Rows lie near named flat spaces through zero. A row that begins with a name and a colon came from that space; any other row is followed by the name of its block's space that it lies nearest.
j489-j771: [ 23.2 -20.9 -13.6 -37.4  20.7  -4.8 -25.2 -36.4   1.4 -25.0 -12.3 -63.1
 -17.8 -27.4  21.2  31.3  -2.0 -39.9   5.6 -17.7 -40.3 -14.7 -17.4  -2.3
   3.8  -2.7 -44.5   4.6  10.5 -15.3  -3.5 -16.9  10.4   5.8  -1.0  -8.5
 -16.7  29.3   8.0   6.1  36.7  18.0 -19.3 -13.0  -4.4 -18.9  16.7   1.0
 -13.6   6.3   5.0  10.1  -6.0  -1.1  26.6   4.7   7.6 -28.5  18.2   0.0
 -11.7   5.7  -5.9 -11.7   5.3 -23.5 -12.0 -18.6 -45.5  -0.2 -11.1 -10.9
  -3.2   4.2  21.3 -22.0  20.4]
j489-j771: [ 21.3  -3.2 -21.8 -13.0 -11.0   0.0 -19.7 -30.0  36.1  -2.3 -17.6 -40.3
 -25.5  -0.8   9.0   8.2  -7.3 -21.2  10.0  -9.1  -0.7  11.0  -8.0  -4.7
  -1.8  -2.0 -21.5  15.0 -12.2  -8.0  -3.5 -15.8 -11.1   3.3  22.8 -34.4
  -6.0  33.8  -4.3  25.1  24.5  27.4 -20.6  -9.8 -18.6 -12.5   8.3  -5.2
  -2.6  -2.5  16.3 -13.8  -7.4  13.5  30.1  -6.2   6.2 -14.0  17.7  24.7
 -20.8 -14.6  -3.5   0.3  -1.4   9.2 -27.3 -20.1   0.0  11.2 -21.8 -21.9
  34.1  16.7  24.3   0.8  60.8]
j391-j254: [ -4.8  -1.0   7.6 -11.2 -31.6 -43.8  32.5 -22.2  20.7 -37.4 -21.6   2.9
  10.1  39.1 -37.4  21.1   8.2 -10.8  53.5 -23.1 -26.3   3.7   1.1  22.2
  -4.6  20.8  -5.3   7.7  -0.5  -6.3 -16.5   0.9   7.7  -5.5  10.1  55.0
 -22.1  14.8  23.2 -25.8   6.5 -15.3  16.0  -9.0   1.8 -14.3  44.9  -3.5
  -3.0 -12.9  23.6 -13.4  -5.8  38.2  -0.5   2.4  13.4   4.4  14.3 -16.1
  29.9 -11.1  16.1  26.3  -9.8  62.4   4.6  14.2  31.4  14.5   1.3  -7.0
  -4.4 -15.5   8.0 -30.3  28.4]
j442-j603: [  4.9  17.9  -9.6  -6.5   9.9  46.0  29.0 -34.8  -7.1  -3.8  -8.7  12.5
   4.7   6.1   0.3  -2.5 -16.6  32.4   9.6  21.2  13.4  -2.2  15.7 -18.8
  -3.9  -2.0 -11.6  -8.3   9.2  31.7 -13.4 -19.7  -3.7  -4.5   2.1 -14.7
  14.3   8.9 -28.9   7.8 -13.0  10.5  17.7  -6.0  15.4 -18.1  25.3  -4.5
  19.4 -27.4  -8.2  10.3 -32.2   2.5   8.1  -9.4 -16.3  20.2  19.3 -44.2
 -20.6  11.9 -13.7  -6.4  38.3  -4.1 -10.3   6.7 -11.6  34.0   5.5  23.9
  -1.8  29.9 -26.1 -17.6   6.0]
j363-j871: [-51.7  12.4 -20.8   0.6 -32.4 -19.3  -9.0  -9.2   5.8  -1.0 -28.4  41.0
 -33.1  10.8  10.2   0.6  -6.2  13.6 -31.4 -23.5 -21.0  18.2 -15.5 -34.2
  15.7 -26.9  22.3   6.5  32.2  10.8 -35.7   3.6  25.3  39.2  -2.2  25.0
 -16.8   0.3 -26.0 -63.3  -7.1  -5.7  47.1   6.6 -12.2 -15.0  16.9  -4.9
   9.0 -30.9 -21.0  23.6   5.6   9.6  44.4  50.0  -6.7  -5.6 -20.8  33.4
 -12.2   7.2  45.8 -10.8  13.2   2.8 -27.2  -4.0   1.4 -35.9   0.8 -37.2
   1.3   6.7 -12.0 -16.5  17.4]
j391-j254: [ -7.6 -17.3  23.5  17.3 -15.8 -12.2  17.6  -8.8  -9.1 -21.5  -7.9  34.5
 -21.8  21.6  -9.2  -0.8  15.1 -27.3  18.9 -10.0 -20.6  12.6 -10.5   6.9
 -30.3 -20.2  -8.6   0.1 -11.8   7.3 -26.7   4.5 -10.2  11.7   2.1  33.2
 -23.1   3.2  -9.4 -17.1 -11.2 -18.7 -12.1 -16.6   3.4  -7.6  33.4  -5.9
   7.7  11.2  29.3  16.0  -1.3  30.0 -14.5   2.9   5.0 -16.5 -15.6  -7.1
   1.1   1.0  30.9  -2.2   0.3   9.5  -3.1   2.3  17.6 -12.1  -5.2 -13.8
  -6.8  -6.4 -19.3 -13.5  12.1]
[  8.3   8.4 -28.6 -37.6 -35.1 -25.6 -49.4 -17.3  -3.6 -13.7 -18.0 -47.4
 -26.9  -4.7  19.3  34.0  -4.8 -56.1   6.4  -7.3 -37.3 -11.9 -42.2 -15.9
 -17.6  -3.3 -41.7  16.0  -3.1 -10.5 -22.8 -48.8  14.3   7.1  22.2 -16.8
 -13.1  44.6 -13.1   2.8  16.9   8.4   1.5  -4.4  26.3 -39.4   3.5  17.1
 -38.6   5.7  -2.0 -22.2  -2.8   0.6  21.3 -11.7  22.0 -40.4  20.3 -11.1
  11.2  31.3 -20.5  -3.8 -25.3  -2.5 -14.2 -38.9  -5.9 -13.6 -15.8  -9.0
  28.3  12.3  25.3   3.9  58.1] : j489-j771
j238-j864: [ 12.6  29.0  -6.7  18.4  -6.1 -27.0   7.3 -33.8 -10.6   4.5   7.5   5.3
  20.9 -19.1  12.4 -51.3  -9.8  -5.4 -10.1 -12.2   8.4 -30.9  -8.8   6.0
 -10.3 -10.1  -0.1   1.7 -19.3  -7.1 -11.5 -20.4   4.9  -6.5   3.2  21.8
 -24.1  -9.1   5.8 -17.6 -19.7 -12.4   9.2 -12.9   5.7  -7.1 -16.5   4.2
   7.4  -3.5  -9.0  -3.0  -7.4 -12.2   8.9   6.9  13.9 -30.9  23.9   3.9
  22.7 -27.0   8.1  14.8   4.5  -1.1   1.8  36.8 -14.7   1.7  -4.7   3.2
   0.9  16.2   4.2  13.9  23.4]
[  4.7 -16.5 -44.0 -10.2  -3.5  21.6   8.7   1.5  -7.7  10.7  -0.7  21.1
   6.6  15.2 -15.7 -14.8 -13.7  15.1  28.5 -15.5  64.6  27.8   2.3 -12.4
   6.6 -28.0   9.5 -10.1 -30.0 -16.2  -4.3  42.8  27.9 -18.0   6.5  14.6
 -10.0 -32.6 -10.4   5.1   3.1   8.0  10.2   6.6   4.4  -8.6   5.6   1.4
  20.8   6.0 -16.1  10.6  30.3  -4.8  22.1   0.0  16.5  30.1  -2.9  -3.4
 -31.1  -9.9 -15.8 -15.1  -4.1  44.5 -32.2 -15.9 -27.2  -6.6 -34.1 -19.9
   2.3   4.0  23.0 -11.3  15.6] : j363-j871
j363-j871: [ -4.5  -7.9 -24.0  12.3 -15.6  18.5 -10.5  10.6 -26.8 -25.9 -17.4  24.4
   3.3  26.1   8.8 -14.2  18.1  11.1  15.9  15.9  15.8  34.6  24.5  -5.9
  10.4 -13.1  -5.2  11.0  -0.2 -10.0  14.2  21.5   3.9  -0.1  -9.4 -10.3
   1.0 -11.2 -14.9  -3.8  -2.6   7.8  -7.2 -21.3   4.4   6.1  15.7  19.5
   3.6  14.6 -11.5  20.2   5.5  35.8  13.9  -1.7   5.2  -1.5   7.4  -0.3
  -9.3 -11.6  -6.1 -21.1 -11.3   5.9 -15.0   2.8 -19.9 -18.4 -16.5 -21.9
   7.7 -19.0 -11.7   3.3  31.8]
[-17.3   2.1   4.5  -3.4  -6.4   5.7  -3.6  16.1 -23.2  -7.4  -4.5  -0.1
  -4.9 -29.8  24.8 -19.8 -13.8   4.9   1.9  17.8  -0.5  -2.5  14.8 -17.4
  -5.8   1.6   6.8 -17.4  -9.2  -1.2  14.2 -12.1   2.3 -13.4  -9.4  18.9
   5.6  28.3   7.3  -3.7 -10.1  11.2   0.6   1.5   3.9  11.1  -1.7  15.1
 -24.0 -15.6 -28.3 -22.4   1.0   3.4   7.2  -8.4  34.0  -3.2  11.8   9.2
  11.1 -19.0  -2.7   5.5  -3.0  -2.1  10.6   1.4 -17.3 -14.9  -9.7  -2.9
  -8.1  -7.3 -14.5  20.4   6.9] : j238-j864
j718-j289: [-18.9  33.1  -9.1  59.2  -2.2   7.6  14.4  30.8  -0.9  16.5   6.6 -18.9
 -19.3   0.9  11.4 -16.9   5.5  20.0  10.8  11.7  30.1 -29.3  11.4   7.9
  10.8  26.2 -22.2 -39.3   9.3  25.5  35.7  32.2  23.7  11.4 -14.1 -17.5
 -19.7 -11.9   7.2   0.2  12.9  10.1 -10.3 -19.6  16.5  10.2  29.0   9.8
  20.4  -6.0  31.4 -26.1 -16.2  -8.2  17.1   1.8 -16.1 -13.8   8.4  16.1
  10.3   9.8 -15.1  10.1   1.9  14.4  38.9 -23.8 -40.4  -0.9  28.0   9.2
 -18.7 -16.4  26.1   5.8 -11.6]
[-15.9   3.5  10.4  -4.0 -15.1   2.0  30.7  36.5  16.3 -39.6   7.2  -3.2
   8.7  -5.5  -2.4  12.0  32.9   3.1  -5.8   4.3  38.6  36.3  24.2  13.7
   4.1  -1.6   1.1   0.3  21.2  -9.3 -10.9  -6.7 -10.8 -16.9  12.6 -12.7
   8.7  -6.8  16.4  37.1  10.9  17.9  33.3 -10.6 -12.2 -23.3 -24.0  -6.6
  27.5  28.5   1.2  17.9 -39.3   2.2  28.6  48.4  -6.4 -25.0  -7.1  35.2
  20.5  35.8 -13.6  16.1   8.5  13.2 -11.4  15.2  -5.2  12.1  -5.1 -11.7
  -0.5 -23.5 -17.8 -27.6 -10.6] : j442-j603
[-22.8  16.8 -50.0 -13.9 -14.4  11.2  29.8 -37.1  27.6   9.8   4.4  22.4
  26.7  13.7   3.4 -26.5 -20.0  -1.1  -7.5   5.9  -5.3  -9.5  -1.8  -4.7
  39.2  10.2  10.8   3.8  32.0 -10.0   5.3  10.2  21.5  -6.0  -8.2  33.4
 -19.0  13.0  -0.6   2.3  -9.9 -13.0 -21.4 -20.1   5.7   6.2  -3.4   4.4
   4.9 -18.6   6.8 -42.6   9.8  -1.1 -18.9  -5.8   0.8   7.5   9.5  -9.9
   6.0   4.8  -9.9 -13.8   1.4  15.8 -30.5 -13.3  40.3  24.6  31.7  -7.1
  37.7   2.2   5.6  28.8  -6.5] : j363-j871
j442-j603: [ -9.6 -27.4   4.0  29.2  38.5  30.3  16.2 -32.2 -12.4   0.0  11.3 -15.9
  -5.6  -8.5  14.2 -12.3  18.8 -10.4 -26.1   1.9  15.0   8.3 -13.3 -26.3
  22.9  15.3 -13.5   9.9   9.4  14.4 -18.4  -6.4 -23.7   1.0   3.9  13.5
  -6.4 -26.8  -8.7  30.0  -5.3 -10.2   6.0   7.2  -8.0  -1.6   4.7  -2.9
 -18.5  -8.0  15.3  -5.1 -33.7  14.1 -12.7  11.5 -18.8  19.6  11.4 -10.4
  24.9  -7.2 -10.3   9.3  30.6  28.1  13.1   4.7  -3.8 -16.9 -16.3   2.5
   5.3  23.8 -17.0  -1.7  15.8]
j718-j289: [-51.3  -5.8  -2.8 -14.4  -9.9  -4.3   5.4  -8.4  23.9   7.6   4.5 -30.7
  40.1 -28.9   6.3 -11.9  28.3   2.8 -11.2  19.1  -5.4  -3.2   9.6   4.4
 -29.3   2.3  20.5  -1.0 -17.3  21.0   4.4  10.1  -5.3  25.4   4.6   5.3
  19.2 -11.9  13.1 -28.5 -10.7 -23.9 -30.5  -2.2  17.7  16.6   0.2  -3.2
   8.1  17.4 -22.4  15.2  -0.5 -23.3   9.3 -13.9 -18.7  15.9   1.1 -12.7
 -17.3   6.9  38.4  10.1  10.1  -2.9 -14.6  -1.2 -15.1 -44.1  -5.7  -0.7
  -2.5 -19.3  30.9  19.2  18.1]
[-19.8 -22.7 -19.7  10.8  -8.4  -7.7  -9.7 -45.1  13.2  -6.9   4.7 -34.2
  22.1 -12.4  12.2  -3.0 -17.9  15.0  -4.3  18.8  11.6  17.9  -1.4 -11.5
  -7.0   4.0  17.2  -9.6 -11.8   0.8 -14.4  14.8  13.8  15.5  10.1  24.9
  24.8  27.3  12.9  -2.4   3.6 -11.5 -25.4   3.8   2.8 -11.6   8.1 -29.7
  -0.7  34.1 -16.2  25.2   2.9 -14.3   0.0   1.3 -18.9   6.1 -13.2  13.4
   4.4   7.6  10.6   5.4 -20.1  10.5   5.9   6.1  30.8 -22.5   9.8 -12.7
 -10.7   5.2 -13.5  30.0  -6.8] : j718-j289
[-23.4   7.2  22.5  -7.7 -11.5 -32.1   2.1  -3.8  24.1 -14.8   1.4   3.7
   3.1  -7.1  19.5   7.2 -11.4  19.7   1.4  20.7 -24.5 -18.0   9.3  -5.6
  13.1   3.6  24.4   6.4  44.3 -11.0 -14.8 -29.1   0.6   9.5  18.6   3.4
  -2.5  18.6   0.6 -39.3  35.1  -6.9  42.7  32.4 -32.2  -5.9 -12.9 -12.4
 -28.3 -10.9  -5.1   1.5 -24.5 -12.1  15.1  33.6  -1.9  16.2  -1.7  -2.5
  15.0  13.4  -7.5  17.9 -12.3  -0.2  38.8  11.0  11.7  -9.3  -6.7  -5.2
  -8.4 -25.9  -7.4 -15.1 -23.7] : j363-j871
[-14.4 -10.7  24.1  21.9  -8.6  24.8   6.6  29.7  18.2  -4.1 -18.3  19.1
   2.7  10.5 -12.4  49.3   6.2   1.5  -9.2  16.7 -33.4  21.8  47.5  11.2
 -13.9   0.4  16.4  49.7   6.8  40.0   2.8  -0.6  20.5   9.4  17.9 -27.8
  -9.9  24.2   1.3  21.5 -19.2   7.9 -25.4 -40.6  25.4 -24.3  20.4  22.9
  13.2  39.4 -72.1 -35.4 -10.2  42.9  18.4  -2.4 -36.8 -28.3  -0.6 -11.7
  -4.5  -6.1   7.5  18.1 -16.9 -10.4  41.4  25.2  30.7   7.2   6.2  15.7
 -36.4   0.2  10.5   8.6  -5.5] : j442-j603
[ 27.5  23.9  22.8  44.4   9.1  11.7  16.5 -14.5  -8.0   3.8 -24.7  -2.3
  -3.5  13.9   1.9   0.1  -2.5 -26.3  -7.3  -7.6  24.3  -6.2   8.3   2.9
   9.0   2.2 -34.1  -0.2 -16.0 -14.5   4.3 -13.2   2.9 -29.7 -31.5 -10.4
 -33.3  -6.8  19.1   3.1  -3.6   1.9  -3.6  13.3  11.0  27.6  27.9   9.5
 -21.1 -19.3  19.2   2.6 -28.0   3.3  13.9  14.7  25.3   0.6  23.4  -6.2
   6.5  42.4  19.0   4.1   5.4   0.3  28.7 -11.2  -6.2   1.4  -6.8  20.8
 -13.2  -0.9  10.5  -1.0 -19.0] : j718-j289
[  2.7  -8.8 -19.3  -1.0 -34.6 -14.7 -20.7 -17.2 -15.4  16.1 -22.6 -34.5
 -15.8 -20.3  -3.3  17.1  -7.2 -37.5  18.2  11.1 -12.2  23.5  -8.5   1.7
   6.9   6.1 -32.2   5.3 -13.9 -14.4   4.7 -11.8 -11.9  -6.0 -13.1 -11.2
  -3.0  24.6 -16.8  15.9  -5.0  -2.1  -3.6 -26.7   6.7   6.8  -2.8 -10.6
 -17.6  24.2   3.7   5.3   2.7  24.3  23.5 -14.1  20.2 -13.0  31.8   8.1
  -2.6   6.7   3.5 -10.1  -8.3   1.7 -14.2  10.1  -8.3  12.9  -7.5   2.3
  31.1   7.3  16.5  -3.0  25.0] : j489-j771
[  6.9   6.7   5.2  21.5  -3.2  11.0  20.9  -4.0  -0.2  10.1  14.9  26.8
   7.4  -1.8 -13.8 -35.2  21.2  35.2   3.4 -14.2  11.6  -1.1  23.0   3.8
  19.5  -9.3  -7.7  -0.6  -2.4  16.8   3.8   7.3   8.3  -8.5  -9.0  -4.0
 -18.2 -24.1  -5.7  10.1   1.2  -5.2  12.0  -2.8 -15.6   1.5   5.6   4.9
  22.1  14.3  -2.7   5.9   6.9 -16.5 -14.6  -4.4 -14.2  11.2 -10.5  15.9
 -10.1  -5.3  10.2   3.2  -3.4  12.4  -2.4  -0.6  16.1  13.6  17.9   3.4
   1.5  -7.2 -37.2   0.7 -24.3] : j489-j771
[  0.2  41.1  -8.8 -32.7  13.5  -5.3   6.6 -10.6  26.7  20.7  -6.8 -12.4
   6.1   9.6  -2.1   4.1  18.6  25.0 -48.3  23.7   6.9 -16.3 -11.0  11.7
   4.7  20.3  -5.9  -1.5   4.8   2.8  -4.0 -19.1  15.0 -14.0 -16.5  23.1
  19.8   5.8  -6.1  22.3 -26.9 -13.8   5.4  -0.4  -8.7  19.5 -30.3  14.9
  -6.8  -7.9   2.5   1.0  51.4   0.2 -56.4 -35.9   5.6  14.1 -11.2 -32.7
  25.3  34.1 -14.8 -16.6  21.4  -8.5  26.8  -3.0  10.8  14.1  -0.9  -9.5
   2.2 -39.5  -7.5  12.3 -20.1] : j363-j871
[ 16.2 -24.7   0.7  11.7  23.7  16.0  -4.8  29.1 -18.8  -2.6  15.6  -4.9
  -6.6   6.1 -12.3   8.4  14.9  -3.8   3.4  -9.9   3.8 -18.9  -6.9   5.6
 -20.8 -26.0  11.9 -17.5 -34.7  -0.7  -0.4 -10.4   6.4  19.6 -16.6 -14.2
   2.1 -35.3   3.5 -39.4  14.4   7.1  13.8  -4.2 -20.1 -10.8  27.8 -10.3
  -1.0   6.8 -21.4  21.7  -0.8   2.3  21.2   4.9 -18.7   3.8  -5.5  22.5
 -27.5 -24.3  23.9   1.4  -6.3  -0.7  -2.1  23.7 -33.8 -20.2 -17.5 -31.1
 -37.7   3.1  12.6 -14.0  -0.7] : j363-j871
[-12.1  -1.7 -51.9  -0.9  43.1  40.6 -33.4  31.7 -12.2  64.8  19.9 -22.0
  46.3 -21.3  41.1  -5.6  -5.3  44.4 -73.9  41.1  67.6  -9.0 -24.8 -30.3
  16.5 -41.5  -4.2 -14.5 -29.4   1.1  18.1   9.3 -34.3   3.3 -17.1 -65.6
  65.0 -30.1 -49.9  -7.5  -2.7  47.7 -24.5  16.4   2.5   8.6 -81.0  -8.0
   3.7  56.3 -27.2   4.7   8.7 -67.3  -2.6 -30.2 -18.7  14.5  -9.9  27.1
 -19.2  22.1 -32.1 -36.7  17.9 -60.3 -16.0 -47.0 -37.8 -21.0  17.6   4.3
 -20.6  -6.9  12.8  26.7 -44.5] : j391-j254
